(in the rows, 128 means zero)
Here are made-up things, facts about them, and rows of numbers that follow some of those facts. Name the thing behind each unnamed row.

Facts:
bebi {κ=b, ε=31, χ=ribi skivagi, ξ=motru}
berum {κ=b, ε=592, χ=femo ruskek nodruflik zaragik libro}
biplen {κ=a, ε=31}
brafla {κ=a, ε=31}
braplik {κ=d, ε=243, χ=ruskek lubruk, ξ=berum}
brestizas {κ=c, ε=755}
brugun {κ=a, ε=31, ξ=plogru}
drevukol {κ=a, ε=31}
drostur {κ=a, ε=31, ξ=tranim}
drozis {κ=a, ε=31, ξ=kluflir}
druskom {κ=e, ε=592, χ=skadril topluk, ξ=moplur}
dufluskis {κ=a, ε=755, ξ=klupir}
fasu {κ=c, ε=31, ξ=metrok}
femo {κ=a, ε=663}
floflel {κ=b, ε=618}
ganal {κ=a, ε=31}
gigror {κ=a, ε=618, ξ=libro}
grabos {κ=b, ε=31, χ=drozis tuzu kletril}
grebro {κ=e, ε=243}
groputus {κ=b, ε=618, χ=pibol ruskek lubruk}
gures {κ=d, ε=31}
keki {κ=c, ε=31}
kifasam {κ=a, ε=243}
kilafos {κ=c, ε=243, χ=kimal plogru motru fasu brugun}
kimal {κ=a, ε=31}
kipil {κ=a, ε=755, ξ=dufluskis}
kladuplo {κ=c, ε=31}
klasur {κ=e, ε=755, χ=pibol tufastir}
kletril {κ=a, ε=618}
klirik {κ=a, ε=31}
kluflir {κ=a, ε=755, χ=brafla tranim zaragik vare lafoplor}
klupir {κ=a, ε=31, χ=klirik fasu}
kupu {κ=b, ε=31, χ=plidro brafla kifasam}
lafoplor {κ=a, ε=31}
libro {κ=b, ε=31, ξ=zostem}
lubruk {κ=e, ε=31}
lusti {κ=b, ε=31, χ=keki ganal stame fasu}
maren {κ=a, ε=31}
memar {κ=c, ε=663, χ=femo grebro fasu brugun, ξ=tuzu}
metrok {κ=e, ε=31, ξ=zikon}
miflifos {κ=a, ε=618, χ=ribi, ξ=brestizas}
miris {κ=a, ε=31, χ=kladuplo klirik, ξ=memar}
moplur {κ=a, ε=618, ξ=pibol}
motru {κ=d, ε=755, ξ=braplik}
nama {κ=a, ε=618, χ=skadril maren, ξ=miris}
nisi {κ=d, ε=31, χ=drevukol drostur}
nodril {κ=b, ε=31, χ=nodruflik metrok tufastir}
nodruflik {κ=d, ε=31}
nugrin {κ=e, ε=663, χ=kipil}
pabar {κ=a, ε=31, χ=tuzu vuzak}
pibol {κ=e, ε=31, ξ=stovi}
plidro {κ=a, ε=31}
plogru {κ=d, ε=618}
pove {κ=c, ε=618, χ=rofiplak biplen kladuplo klirik vare}
ralabris {κ=c, ε=31, χ=brestizas roki floflel vuzak, ξ=gigror}
ribi {κ=b, ε=618, ξ=kladuplo}
rofiplak {κ=a, ε=31, ξ=kipil}
roki {κ=e, ε=31}
ruskek {κ=e, ε=31}
skadril {κ=b, ε=31}
skivagi {κ=c, ε=618}
stame {κ=e, ε=31}
stelol {κ=c, ε=663, χ=tranim biplen lafoplor}
stora {κ=c, ε=31, χ=kifasam lafoplor}
stovi {κ=c, ε=663}
tabrem {κ=a, ε=618}
topluk {κ=b, ε=31, ξ=roki}
tranim {κ=d, ε=592, ξ=gures}
trolin {κ=a, ε=618, χ=gures plidro tabrem vuzak}
tufastir {κ=b, ε=31}
tuzu {κ=b, ε=663}
vare {κ=a, ε=243, ξ=tabrem}
vizezom {κ=b, ε=618, χ=drevukol gures}
vuzak {κ=b, ε=618}
zaragik {κ=b, ε=592}
zikon {κ=b, ε=663, ξ=drostur}
zostem {κ=a, ε=31, χ=skadril tranim moplur, ξ=bebi}
zubraklil {κ=a, ε=31, ξ=rofiplak}

Some things and their rows:
brafla: [138 139 140 154 127 135 104  89 133 127  93 142 128 108 153 116 114]
klirik: [161 105 129 148 122 129 131 140 117 117 109 134 144 179 154 135 130]
miris: [151 148  92 161 144  82 116 209  66  56 117 163 104 136 100 202 112]
memar: [126 176  86 169 138  70 146 194  67  96 138 144 148  69 100 194 115]
grebro: [140 123 128 149 113 116 153 130 119 139 136 115 173 127 153 129 132]
brugun: [139 129 155 133  81 123 142 132 129 125 119 168 215 121 154 131 169]
kilafos: [ 97 123  99 125 137 109 144 130 103 147 168 134 175 112 136 148 146]
motru: [129 111 162 128 127  94 147 136 194 177  95  58 118 109 168 226 154]
berum: [ 81 143 167  77 154  50 140 116 148 160 138  89  84 106 187 211 128]
rofiplak: [164  65 110 158 176 123  78 146 144  59 202 111 112 146 168  94 144]
kipil: [154 101 126 145 176 120  80 148 177  73 209  96 129 105 135  71 154]
lusti: [108 117 106 121 141 112 142 142 104 148 151 138 167 132 134 155 144]
stame: [144 129 121 149 119 121 150 137 124 141 132 123 169 141 128 131 138]
keki: [145 122 132 149 113 114 143 136 123 144 131 122 168 134 137 129 143]
gures: [137 120 197 125 157 139 141  99  66 140  73  78  80 102  72  89 149]
trolin: [126 115 102 103 154 128 108 109 116 158 124 162 111  98  93 125 119]
nisi: [133 135 111  98 153 112 106 121 109 169 131 137 114 139  96 127 158]
drevukol: [179 137 134 116 129 125 109 108 127 160 107 130 123 136 102 110 153]
drostur: [127 128 183 115 142 157 129 108  54 138  94  67  94 127  58  90 174]
zikon: [ 83 116 179 118 143 163 152 129  47 117 107  78 100 116  74  94 150]
gigror: [117 128  90 104  67 195 101 162 173 148 121  90  94 113 140 182 174]
klasur: [125 141 109  83 114 113 136 130 116 126 151 140 125 138 129 120 109]
tufastir: [152 145 138 101  93 116 134 132 126 120 136 119 125 139 136  99 101]
kletril: [118 106 148 153  82 118 127 112 152 115 141 127 124 137  82 123 113]
stelol: [ 85 129 109 130 152 124 104 113 112 120 120 158 117 143 146 141 131]
stora: [ 94 132 108 130 143 122  94  98 113 131 115 160 121 111 139 134 116]
vare: [135  92  73 107 108 117 124  79 134  78  60 112 179 154 154 105 120]
groputus: [111 141 114  79 120 108 137 128 110 119 157 134 121 134 144 126 110]

Name these rows:
Some rows may be things named above.
[179 139 130 119 141 125 106 109 137 157 109 130 122 143 101 111 147]	drevukol
[115  89  53  74  81 217 110 178 152 157 132 123  75  77 125 169 153]	ralabris
[130 148 104 107  58 173 109 147 166 147 121  70  89  90 181 179 158]	libro
[142 116  86 144 136 158 109 143 154 156  81  61 166 153 107  70  47]	ribi
[131 107 167 172  98 167 162 136  56 120 111  59 148 109 120 108 161]	fasu
[182 175 135 118 131 198 189  60 137  92 184 131 120 159 133 171  90]	pibol
[125 114 168 130 127  93 143 129 188 182 100  59 124 106 180 223 166]	motru
[124 113 105 103 151 126 115 108 117 152 123 153 111  98 102 130 129]	trolin
[110 152 138 162 148 170  80 191 120 214 160 146 114 162 113 103  75]	miflifos
[159 116 167 162 147 148 136 177 133 227 155 165  72 143 128  92  71]	brestizas
[ 91 128 102 126 150 125 108 124 105 121 124 162 110 146 146 135 133]	stelol
[158 164 128 132 184 182 178  58 138 108 177 149 137 151 109 184 101]	stovi
[102 152 126 124 106 136 138 140 164 130 108 170 145 146 117  89 158]	topluk
[ 83 137 178 161 149 162 147 107  69 105  74  93  87 127 103  85 150]	tranim
[157  93 163 106 132 128 147 146 151 139 107 171 144 119 114 104 113]	roki
[133  81 114 140 202  91  93 148 135  80 225 106 143 127 175 115 157]	klupir
[ 71 145 150 112 140 113  97 101 101 119 125 217 134 132 158 137 146]	kluflir
[ 65 157  92 102 116 144 114 150 186 156  97 104  61 117 171 198 186]	zostem
[111 103 104 119 162 118 110 133  90 117 135 161 111 172 138 153 124]	pove
[138 128 151 135  77 124 143 128 120 128 126 159 217 118 149 122 162]	brugun
[155 113 166 167 136 150 138 187 143 223 157 161  69 136 131  86  74]	brestizas
[126 103 142 155  82 120 133 114 157 121 140 140 134 149  78 121 108]	kletril
[159  85 106  89 144  95 143  74 154 112  55 118 172 104 106  98 121]	tabrem
[131 124 169 133 100 105 147 129 135 141 123 161 216 124 147 138 169]	plogru
[147  73 112 147 201  80  95 152 131  84 216 117 146 129 170 121 153]	klupir
[100 136 167 119 110 151 145 124  56 107 119  73  99 112  99  76 138]	metrok
[115 113 173 138  56 128 116 117 156 117 149 184 145 142  91 117 131]	drozis
[106 195  81 157 139  95 147 204 121  71 126 167  94 108  73 151 128]	nama
[ 79  94 121 123  94 103 127 112 133 126 159 153 117 138  82 137 106]	grabos
[138 113  88 146 136 148 109 148 156 155  88  60 175 157 110  77  47]	ribi
[139 114 133 150 130 128 119 124 123 113 102 146 126 159 144 137 125]	biplen
[160 141 140 199  93  66 150 174 141  66 116 148 105 102  56 167  80]	tuzu
[138 182 112 149 170 209 197  58 164  99 154 158 113 158 112 170 131]	moplur
[112 185  79 123 165 201 188  70 152 108 180 169 125 159 108 167 135]	druskom
[135 135 155 132  81 133 135 134 124 130 125 165 206 123 151 128 164]	brugun
[ 91 149 163  81 160  54 137 108 145 157 140  95  89  98 181 213 125]	berum
[117 130 116 105 131 121 124 136 128 136 135 134 134 141 102 122 120]	nugrin
[ 88 122 169 125 131 163 155 135  47 116 109  69 101 115  82  96 147]	zikon
[ 78 137 145  87 138 141  84 168 186 162  96  63 104 113 136 221 138]	bebi
[161  91 145 143 115 141 142 121 164 140 109 143 118 112 106  97 114]	vuzak
[101 203  67 154 140 102 144 205 122  73 125 166 103 113  74 151 134]	nama
[135 143 136 148 117 126 110 105 124 122 114 140 140 118 164 101 110]	zaragik

The same things again, as new rows of numbers:
Named rows:
lubruk: [143 123 145 136 112 117 129 130 119 120 132 126 119 141 128 139 135 129
 137 131 115 125 137 145 107 135 120 128 132 120 128 137 117 132 121 131
 136 141 127 121 112]
kupu: [128 129 118 123 141 128 132 139 160 126 116 115 123 118 130 128 135 117
 118 126 135 125 146 114 137 126 126 113 104 124 142 120 135 126 125 119
 122 118 139 126 130]
kifasam: [134 129 136 121 132 120 136 120 137 131 127 124 121 122 130 140 123 129
 124 133 127 129 149 139 135 125 132 127 114 130 127 125 135 125 135 123
 128 124 121 143 127]
plidro: [132 127 137 127 125 122 129 123 135 135 124 122 131 123 131 133 122 127
 126 138 123 131 136 135 143 124 134 133 121 132 133 125 127 124 127 123
 134 126 123 141 129]
brafla: [134 129 134 122 135 121 134 121 129 130 130 128 124 124 131 138 123 129
 128 134 127 131 143 140 134 127 135 128 118 131 128 127 135 126 134 125
 128 126 121 145 126]
trolin: [117 128 118 134 126 129 119 144 157 137 109 106 137 118 132 116 133 114
 112 134 129 127 129 110 149 124 127 125 113 129 154 114 118 127 112 112
 134 119 142 123 136]
tabrem: [135 148 122 135 110 121 121 122 128 144 139 140 139 134 135 124 139 125
 119 133 131 149 123 147 144 140 140 148 103 135 132 131 131 121 126 127
 130 131 125 144 116]
tufastir: [135 124 140 134 118 120 126 125 118 124 130 128 124 138 132 134 128 130
 132 132 122 127 132 139 124 132 126 134 129 127 129 134 123 129 125 128
 134 137 125 130 123]
plogru: [136 145 120 133 109 126 123 124 121 137 144 147 142 137 131 123 138 130
 123 129 132 147 117 148 134 144 138 149 111 132 125 131 137 124 128 133
 126 134 123 147 113]
fasu: [ 64 113 120  72  89 111 158 170 131 116  86  82 144 122 148 134 125 158
 180  82 140  74 132 145 103 125 132 184 172 117 184 148 150 138 174 153
 164 170 113 173 154]
metrok: [ 84 143 118  84  89  97 144 154 141 115  98  94 131 135 152 139 137 141
 165  95 146 104 137 161 118 143 135 179 133 122 187 156 140 118 162 139
 166 171 121 189 134]
memar: [116 119 107 121 113 134 125 155 127 130 132 127 145 136 134 110 142 123
 129 109 136 125 114 111 118 133 132 136 134 116 143 119 147 144 120 140
 120 130 134 122 128]
tuzu: [129 155 112 130 106 119 114 130 132 150 140 142 149 133 140 119 149 114
 114 130 133 157 119 147 154 146 143 157  98 137 144 132 131 117 120 124
 135 133 133 156 112]
grabos: [120 129 117 133 128 129 122 141 145 130 118 118 133 125 131 116 134 117
 121 125 132 128 123 113 134 130 126 123 121 125 146 120 124 130 117 118
 129 125 138 121 133]
klupir: [120 145 100 153  66 134 161 142 178 134 139 107 167 167 127  85 120 172
 128 122 182 138  80 123  84 159 120 128  78 115 148  88 180 136 124 147
  96 127 105 117 137]
klirik: [125 115 128 120 120 136 141 133 120 143 137 137 145 121 127 125 128 142
 132 120 128 126 128 134 126 122 141 139 131 124 119 123 152 143 137 144
 118 129 114 127 130]
grebro: [129 126 134 127 122 126 128 125 116 132 134 132 134 132 130 130 123 134
 132 131 124 128 126 137 124 128 134 138 134 129 126 129 129 131 130 132
 131 132 119 135 127]
stovi: [136 155 111 127 108 121 118 130 123 142 148 147 141 138 137 126 150 117
 121 122 136 155 120 150 139 150 143 154  99 133 134 135 139 120 128 133
 127 137 126 161 108]
kipil: [129 122 130 120 115 110 123 129 116 127 131 119 131 139 136 131 117 126
 132 132 132 135 132 137 127 135 137 143 129 127 140 125 139 130 127 129
 138 138 122 155 126]
nugrin: [121 128 116 128 129 128 125 142 139 121 122 120 128 129 128 119 135 120
 126 121 133 123 125 113 122 131 123 120 123 123 140 122 129 129 118 126
 125 125 137 121 132]
libro: [137 129 114 163 156 135 147  75 132 176 129 147 134  67 108 159 163 111
 107 167  94  99  84 125  99  98 104  96 134 196  50 176  68 101 157 144
  71 113 108  40 118]
berum: [134 203 178 195 161 233 144 121 156 113 133 220 116 113  75 100 173 192
 131  95 118 150 132 152 164 127  94  88 109  89  79 143  91 116 120 115
 151  97 178  20 127]
nodruflik: [136 124 135 129 119 121 127 125 119 125 131 129 127 135 130 134 128 130
 130 132 123 129 133 140 122 132 129 132 130 127 125 133 125 129 127 129
 134 136 126 135 121]
drevukol: [128 129 136 133 120 122 123 123 127 137 123 126 137 127 132 128 121 127
 127 138 123 134 127 136 142 125 133 140 129 133 135 125 120 126 127 121
 137 129 126 136 131]
roki: [135 148 123 136 110 121 121 123 128 143 141 141 141 135 134 122 138 126
 120 132 131 150 122 147 140 143 140 146 106 135 131 131 133 118 125 130
 130 134 124 148 116]
skadril: [121 146 117 119 148 119 108 106  95 104 143 137 111 143 125 128 107 121
 140 117 147 138 103 122 122 142 126 122 151 135 115 139 129 112 140 127
 134 131 127 155 135]
floflel: [130 129 134 129 123 122 126 122 121 134 130 128 130 129 132 132 120 129
 127 138 126 133 130 139 136 127 133 137 130 133 130 130 124 126 129 127
 134 130 124 141 127]
keki: [130 125 132 126 119 125 127 124 117 133 133 131 133 130 130 129 122 132
 132 130 125 131 126 138 130 129 134 138 134 131 124 128 131 129 134 131
 133 133 120 136 128]

Rows to name:
A row may be one of the things named above.
[132 141 115 126 113 131 133 129 128 145 146 148 146 130 130 125 141 133
 123 122 135 145 122 144 135 141 143 147 105 129 125 127 149 129 133 139
 119 131 118 141 116]	kladuplo
[121 162 106 156 198 160 135  83 138 135 130 162 107  81  96 136 155 118
 117 129 129 110  84  96 108 112  95  70 138 164  53 168  84  94 154 130
  87  96 139  43 136]	zostem
[132 156 110 134 105 118 115 131 132 150 138 143 148 131 141 121 149 114
 113 129 133 155 116 145 155 147 145 158  99 138 144 132 131 116 121 126
 135 133 129 158 111]	tuzu
[137 130 116 163 159 136 147  78 129 177 129 148 132  67 108 161 165 111
 109 168  95 100  84 126  98  99 107  96 136 194  50 176  67 102 156 143
  74 113 109  38 116]	libro
[124 101 144 117 128 125 133 128 107 124 122 117 125 128 131 134 104 138
 142 131 119 113 134 128 124 113 131 134 163 126 126 123 126 140 134 133
 136 132 118 131 140]	brugun
[115 107 126 122 137 128 121 144 133 113 107 100 123 129 129 121 113 121
 133 125 129 109 126  98 124 117 118 117 153 121 146 118 118 134 121 118
 135 126 137 120 146]	miflifos
[116 164 143 174 176 199 138 102 147 140 116 171 126  88  91 113 152 154
 118 126 113 120 101 117 150 105  97  87 140 136  76 145  74 110 132 115
 125  95 154  27 147]	bebi
[131 103 147 113 140 122 138 122 120 119 122 114 117 119 127 143 105 134
 139 131 121 113 153 130 124 112 130 124 146 126 126 124 136 135 140 129
 130 127 115 137 139]	vare
[120 162 106 153 198 163 137  82 137 134 130 164 105  81  94 137 153 118
 118 128 128 110  82  97 110 111  96  70 140 167  53 165  86  97 157 131
  87  96 137  41 136]	zostem
[136 132 115 161 158 136 148  76 129 175 130 146 132  68 107 159 164 110
 108 167  94  98  84 124  99  98 106  98 133 195  49 177  69 102 158 144
  73 112 108  36 116]	libro
[136 126 136 123 128 120 131 122 123 126 131 129 124 130 127 138 125 131
 129 130 126 131 139 141 127 130 131 129 124 130 127 133 131 128 134 130
 130 130 124 139 123]	zaragik
[135 142 119 126 115 132 132 127 127 146 147 148 145 130 130 122 142 132
 120 123 136 147 123 146 136 139 143 146 103 131 120 126 150 129 131 140
 118 132 119 142 115]	kladuplo
[118 119 104 120 115 134 124 155 129 128 132 129 146 134 134 110 142 124
 128 108 137 124 114 112 118 133 131 136 134 115 142 121 146 143 121 139
 122 131 135 120 127]	memar
[110 127 120  97  99  97 128 148 126 117 120 105 131 147 148 133 119 128
 147 113 142 124 139 145 121 142 141 163 128 120 169 130 147 128 138 133
 151 154 120 189 128]	zikon
[137 127 135 126 127 122 132 120 125 125 133 131 119 133 128 138 126 133
 133 132 125 129 140 140 126 129 132 127 123 130 124 131 132 126 131 130
 129 132 122 138 123]	zaragik
[120 145 100 154  69 136 161 141 177 137 139 107 167 169 130  85 120 168
 129 125 181 139  80 124  81 157 118 130  78 116 148  91 180 137 122 147
  97 127 104 117 137]	klupir
[118  98 100 157 173 127 147  94 155 183  98 101 136  51 116 155 156  86
  98 174  90  69  79  81  96  78  95  80 148 201  69 164  51 106 147 132
  64 102 116  21 137]	ralabris
[187 108 127 147 104 100  79 126  97 138 177 135 145 177 144 108  96  91
  86 168 130 197 134 120 159 150 161 133  92 119 138  69 162 147  66 110
 115 115 122 180 103]	gures
[128 129 135 133 120 122 122 127 133 140 117 117 137 123 134 125 122 124
 119 144 120 135 130 133 155 123 134 144 123 137 140 121 114 122 123 116
 138 127 128 135 134]	vuzak
[136 127 135 117 133 124 137 121 128 131 133 132 124 126 126 138 123 133
 130 128 129 130 140 139 127 124 136 129 122 131 122 126 142 129 138 132
 125 129 118 143 126]	biplen
[129 133 112 112 158 128 139 133 156 113 125 120 112 120 123 133 134 119
 122 113 147 124 152 109 124 129 127 102 103 122 130 122 153 125 135 125
 111 116 134 135 128]	stelol
[137 127 135 130 108 113 124 130 114 119 132 127 124 142 135 135 134 125
 133 128 122 131 135 145 116 140 129 137 127 121 140 136 126 131 119 131
 135 145 130 138 112]	pibol
[119 108 114 114 125 139 137 152 141 127 126 119 140 127 130 113 130 134
 129 110 139 119 132 107 118 124 133 123 126 112 139 106 161 148 127 140
 113 124 126 121 135]	miris
[120 108 141 122 129 120 123 125 110 120 115 108 123 130 131 131 100 130
 136 138 117 115 129 121 130 114 128 132 159 130 132 125 115 130 129 120
 144 131 125 138 145]	ribi
[187 105 125 147 101 102  79 125  99 137 177 136 142 177 145 107  99  92
  84 168 129 195 132 118 159 148 160 135  92 120 137  69 162 148  68 110
 113 114 124 181 101]	gures
[135 123 104 158 159 123 145  74 129 188 128 137 137  62 114 163 163  96
 101 175  94  89  76 117  92  96 108  98 136 209  47 178  66  99 158 147
  60 115 102  38 116]	gigror
[150 106 131 117 107  97 105 134 104 119 142 112 131 160 145 124  98 112
 120 143 132 152 141 126 133 140 149 143 125 118 151  98 151 141 104 121
 135 134 120 181 121]	drostur
[136 153 100 118 143 127 132 134 164 124 137 135 117 127 126 127 154 113
 117 112 153 144 146 119 127 145 132 111  77 123 136 128 159 118 130 129
 108 115 137 139 114]	kluflir
[133 175 197 193 164 228 148 124 148 100 119 202  99 116  75 111 162 196
 141 102 105 129 143 146 147 117  81  75 135  82  80 148  75 123 116 112
 160 103 180   7 134]	braplik

